In the rows, 128 means zero.
[122 118 127 127 118 100 118 112 135 134 141 134 193  98 146 117 117 124
 146 115 129 128 116  80 115 121 116 133 102 116 156 156 117 131 146 135
 130 117 136 144 115 106 124 121 132 103 140 131 140 143 138 150 153 137
 114 106 134 132 160 151 123 119 125 134  96 138 129 141 127 101 150 130
 107 122 123 139 121 104 124 137 124 109 122 138 140 112 148 136 134 148
 137 138  92 114 156 132 102 125 130 133 137 127 119 123 131  96 120 145
 118 123 128 147 140 107 123 123 179 119 117 155]
2
[118 127 133 136 130 129 109 126 154 112 123 136 158 126 132 122  94 137
 131 131 119 126 113  98 120 135 124 128 116  84 103 148 120 101 128 130
 140 141 139 135 134 119 129 100 124  99 119 130 135 123 150 146 155 127
 106 108 127 112 122 145 132 104 130 115 120 123 134 144 136 138 122 144
 129 115 118 115 105 118 133  82 113  97 138 151 138 120 134 111 128 119
 120 149 114 128 148 113 112 115 125 132 155 120 116 130 149 115 139 122
 134 127 127 129 125 127 124 127 150 128 107 132]
0
[121 135 136 137 138 126 100 123 146 124 142 136 153 131 145 133 101 137
 150 130 122 116 119  91 123 135 124 142 120  79 132 148 122 115 144 131
 131 132 150 133 137 134 125 114 118 110 122 118 129 123 132 169 143 141
 103 120 132 118 131 146 132  99 136 123 123 118 144 134 124 139 124 136
 124 126 126 126 101 114 128 121 131 111 133 145 141 107 141 120 139 127
 122 127 126 133 127 113 110 126 125 138 141 115 114 133 145 119 142 125
 139 126 121 116 134 123 128 124 134 130 112 128]
0
[167 136 108 104 144 106 104 104 122 126 164 107 141 154 139 135 150 123
 150 130 138 150 129  86 137 127 124 153 110 135 144 137 133 141 129 146
 127 100 152 136 125 123 106 146 133 124 113 115 136 145 126 102 115 130
 140  98 142 152  88 148 133 111 143 141  87 149 113 133 102 114 143 141
 125 120 133 163 111  92 140 142 132 132 142 106 134  78 144 127 124 135
 129 102 123 104 151 137 117 115 139 140  84 141 139 127 110 125 119 119
 108 154 163 125 140 101 153 122 143 147 104 134]
1
[156 121 117 124 151 117  98  77 166 132 137 100 163 151 139 126 135 108
 161 152 115 152 115  72 128 120 122 159 126  77 135 171 107 106 128 156
 157 155 154 126 133 137 112 111 134  95  98 109 190 142 148 121 170 112
 146  85 153 132 101 140 143  85 134 119  61 192 132 143  99  99 138 145
 134  98 123 157  64 103 156 144 121 111 132 128 121  83 146 112 154 118
 134 143 139 105 195 146 102  94 167 143 136 141 148 113 107 109 127 131
 118 130 161 132 132 127 155 120 152 111  57 119]
1
[122 152 125 134 139 124 108 148 153 120 145 134 160 114 125 114 118 145
 148 115 127 114 116  85 118 126 118 132 103  81 128 146 131 113 132 122
 129 144 151 135 131 120 121 115 119 119 142 126 127 132 135 147 152 146
 110 110 119 131 130 146 138  99 137 124 135 107 144 119 131 138 111 149
 126 129 120 132 106 112 129 101 129 103 138 152 138 114 151 117 141 118
 105 143 111 124 131 113  94 123 123 143 144 109 120 127 145 121 134 119
 135 146 118 110 126 121 127 123 147 129 112 130]
0
[139 136 127 114 128 114  98 119 137 120 156 126 154 131 143 112 116 139
 145 126 131 132 122  89 105 122 134 153 110 113 143 140 130 139 139 142
 114  99 152 128 118 120 118 142 123 119 122 122 133 137 124 134  94 147
 117 150 134 123 138 142 139 123 150 126 106 121 133 129 133 135 136 126
 117 121 155 149 118 106 144 106 135 126 127 126 138  91 131 118 134 129
 114 107 101 119 131 130 113 108 127 131 118 116 115 135 122 114 122 139
 128 131 132 118 135 102 121 131 155 136 111 133]
2
[137 130 119 127 148 115  98  92 149 138 132 108 152 140 134 134 117 108
 161 150 122 149 122  83 129 118 123 151 137  94 134 153 112 128 131 150
 129 150 128 132 121 136 119  85 121 100 108 118 179 129 143 105 169 123
 139  91 148 139 100 132 128  84 122 117  63 184 143 128 107 101 143 152
 131 105 128 148  75 102 151 143 122 116 127 125 118  94 138 100 142 123
 137 146 142  94 180 154 113  91 152 142 113 136 145 123 120 114 128 133
 131 129 156 133 128 114 146 118 146 129  65 101]
1
[128 134 112 116 126 114  96 125 131 116 147 138 146 138 150 141 131 139
 137 122 121 118 132  87 105 128 125 150 105  77 148 145 129 139 131 159
 115 104 161 133 126 111 112 123 118 113 138 124 112 144 130 138 117 135
 117 122 134 118 132 143 129 122 132 116 102 101 131 134 132 148 105 120
 111 137 130 134 115  98 135 111 129 147 130 142 161  98 139 126 121 134
 107 114 104 120 104 123 110 126 125 133 135 110 111 131 141 103 135 142
 131 126 117 122 153  99 146 121 152 132  97 123]
2
[ 94 133 140 150 121 142 122 145 146 111 107 151 127 125 145 129  80 127
 111 126 114 108 130 108 140 134 151 109 132  87 130 149 123  99 127 118
 140 131 126 108 150 125 135 109 104 121 110 112 117 104 130 172 133 138
 106 123 111 103 117 152 138 115 118 115 156  98  92 128 151 152 109 112
 133 131 140 102 113 117 106  95 114  94 140 147 131 153 119 125 134 125
 110 174 132 150 121  97 116 127 117 124 147 115  98 142 162 116 137 134
 146 132  86 123 123 147 109 161 165 123 130 107]
0
[117 129 117 134 127 128 102 127 140 122 125 122 163 113 127 113 102 137
 138 131 117 112 124 102 123 124 135 133 106  74 134 148 110 109 136 130
 136 132 157 134 137 122 121 105 113 120 137 115 131 116 141 150 167 122
 106 117 136 127 126 148 126  94 128 130 132 130 138 125 115 135 109 148
 120 124 120 124 114 114 141 119 124 129 132 149 133 121 143 120 135 130
 113 131 173 127 137 105 117 129 127 130 152 105 126 125 137 116 148 134
 137 127 127 141 115 129 123 131 146 134 107 135]
0
[104 136 139 144 141 144 121 153 151 114 120 148 133 134 132 127  84 129
 105 125 124 101 115 110 131 137 127 124 119  86 130 119 132 104 133 113
 143 120 120 112 156 115 142 114  93 113 121 123 122 111 125 174 142 147
 103 129 112 117 117 147 151 103 127 114 165  99 134 139 132 139 131 125
 131 126 121 107 107 125 126 102 112  79 143 146 129 144 121 113 129 115
 122 118 140 152 109 103 115 132 112 126 151 115 108 139 152 126 129 131
 144 124  95 118 123 148 102 125 146 133 109 111]
0
[124 125 111 117 130 129 112 109 130 114 158 140 165 130 140 135 127 128
 123 110 132 163 122  78 121 123 128 135 112 145 141 173 146 121 124 149
 117 108 141 124 133 115 131 140 124 118 145 121 108 149 126 123  92 122
 137 115 133 124 130 138 132 129 140 123 105 133 129 146 125 121 154 116
 124 121 125 147 123 103 151 114 124 120 137 105 127  97 142 145 128 124
 122 126 113 127 142 152 106 103 129 133 114 138 131 131 142 120 126 133
 108 131 137 124 133 113 127 113 153 135 123 143]
2
[105 138 138 160 140 136 109 145 148 101 114 155 131 149 137 119  88 123
 120 123 114 110 118  97 134 125 151 116 125  68 120 126 128  98 127 107
 149 131 142 114 153 122 134 121  92 106 109 115 116 102 133 159 155 146
 107 115 108 101 118 149 149  99 127 103 154  98 134 125 138 148 113 123
 124 134 121 108 108 119 128 101  99  93 134 145 132 129 124 119 157 126
 124 152 135 148 120  91 182 136 108 128 138 118 100 148 149 124 131 129
 152 111 105 124 116 128 113 130 147 120 113 100]
0
[169 121 120 108 131 108 110 107 145 139 134 119 166 127 129 126 133 132
 162 143 136 145 122  87  83 137 114 156 107 103 138 154 111 135 134 137
 123 127 158 130 124 127 112 131 139 116 125 113 144 154 158 118 145 132
 136 106 152 152 118 128 137 101 145 143  77 160 146 131 107 111 140 154
 118 114 134 153  92  98 146 133 124 130 122 115 130  95 140 100 134 136
 123 128 118 107 155 144 117 119 139 129  88 123 139 110 101 113 122 156
 119 126 163 131 115  96 152 110 139 138  82 119]
1
[121 122 120 122 132 102 103 126 127 113 155 136 163 127 135 130 123 137
 132 125 136 133 123  87 129 128 112 127 114 129 133 153 153 117 130 147
 122 107 135 129 124 111 127 148 123 103 135 120 118 135 124 136 123 117
 137 120 131 117 121 138 131 125 136 127 118 137 134 161 140 124 143 132
 125 116 125 138 116 103 140 115 134  96 140  95 152  94 145 137 135 130
 146 135 102 120 140 146  89 110 135 137 131 136 129 141 108 116 122 134
 108 130 136 131 143 117 153 137 165 132 117 143]
2
[151 120 126 111 118 105  90  81 136 129 148 102 155 136 139 127 149 120
 169 156 121 148 115  87 121 109 115 158 116  81 143 158  94 130 132 151
 138 138 151 134 116 122  79  93 136 107 122 116 164 144 140 111 145 122
 135  90 149 140 125 128 122 116 122 130  58 163 142 122 126 124 124 138
 126 166 122 156  90 114 141 139 124 140 126 130 137  73 146 117 143 129
 132 129 125  92 176 153 123 106 154 138 116 125 138 119 104 107 125 141
 125 130 155 136 156 109 158 116 149 141  83 136]
1
[120 132 129 134 129 122 108 129 158 123 137 134 167 119 128 112 101 133
 138 133 107 117 124  98 128 126 119 133 120  77 129 145 115 117 135 135
 127 145 146 141 139 109 127 106 111 106 116 120 147 130 136 152 162 160
 110 113 132 130 120 148 137 108 131 118 121 141 134 126 121 127 115 142
 134 117 125 115 101 111 136 117 123 111 127 149 120 121 138 125 156 141
 132 143 123 128 136 117 113 118 136 134 153 109 117 128 133 118 128 124
 137 118 104 129 104 125 125  82 150 122  89 136]
0
[116 114 118 104 135 108 103 107 129 127 164 139 177 113 135 127 136 125
 129 115 163 123 125  98 125 119 134 134 106 141 165 158 158 111 122 151
 120 129 137 139 143 108 125 129 136  89 138 119 122 142 131 132 109 110
 141 116 135 108 129 147 120 135 132 114  93 142 125 158 133 106 155 127
 123 124 116 143 106 104 147 122 129  99 125 113 136  92 148 151 133 128
 152 137 109 108 159 160  95 121 136 144 121 132 137 127 125 102 128 140
 102 135 133 140 131 117 126 139 171 130 119 164]
2
[124 120 123 121 119 101  92 110 137 113 142 140 154 124 142 129 111 135
 138 121 111 120 119  80 111 128 124 150 103  90 149 144 133 127 135 145
 120 107 153 129 121 113 107 126  97 107 135 103 128 147 138 134 122 128
 118 112 130 110 135 159 117 120 131 128 104 113 128 133 132 131 145 118
 110 132 130 151 106 112 125 124 136 109 140 127 155  78 148 132 144 130
 126 129 103 106 142 130 107 115 127 131 128  76 120 125 137 129 129 146
 128 118 105 131 142 116 133 135 162 132 111 133]
2
[152 122 120 113 117 112  94  97 148 130 136 108 171 132 149 116 125 131
 170 153 125 148 113  74 131 118 110 159  98  90 137 174 109 130 139 144
 123 138 156 144 128 124 110 151 132 104 125 109 166 144 147 132 146 128
 126  94 151 141 125 138 128  96 128 152  60 167 137 130 103 100 132 145
 128 110 133 156  81 107 148 140 107 127 120 134 138  95 147 120 127 134
 130 128 114  91 176 143 113 105 158 146 113 128 144 116 122 112 130 132
 127 151 153 136 136 108 152 122 157 129  63 143]
1
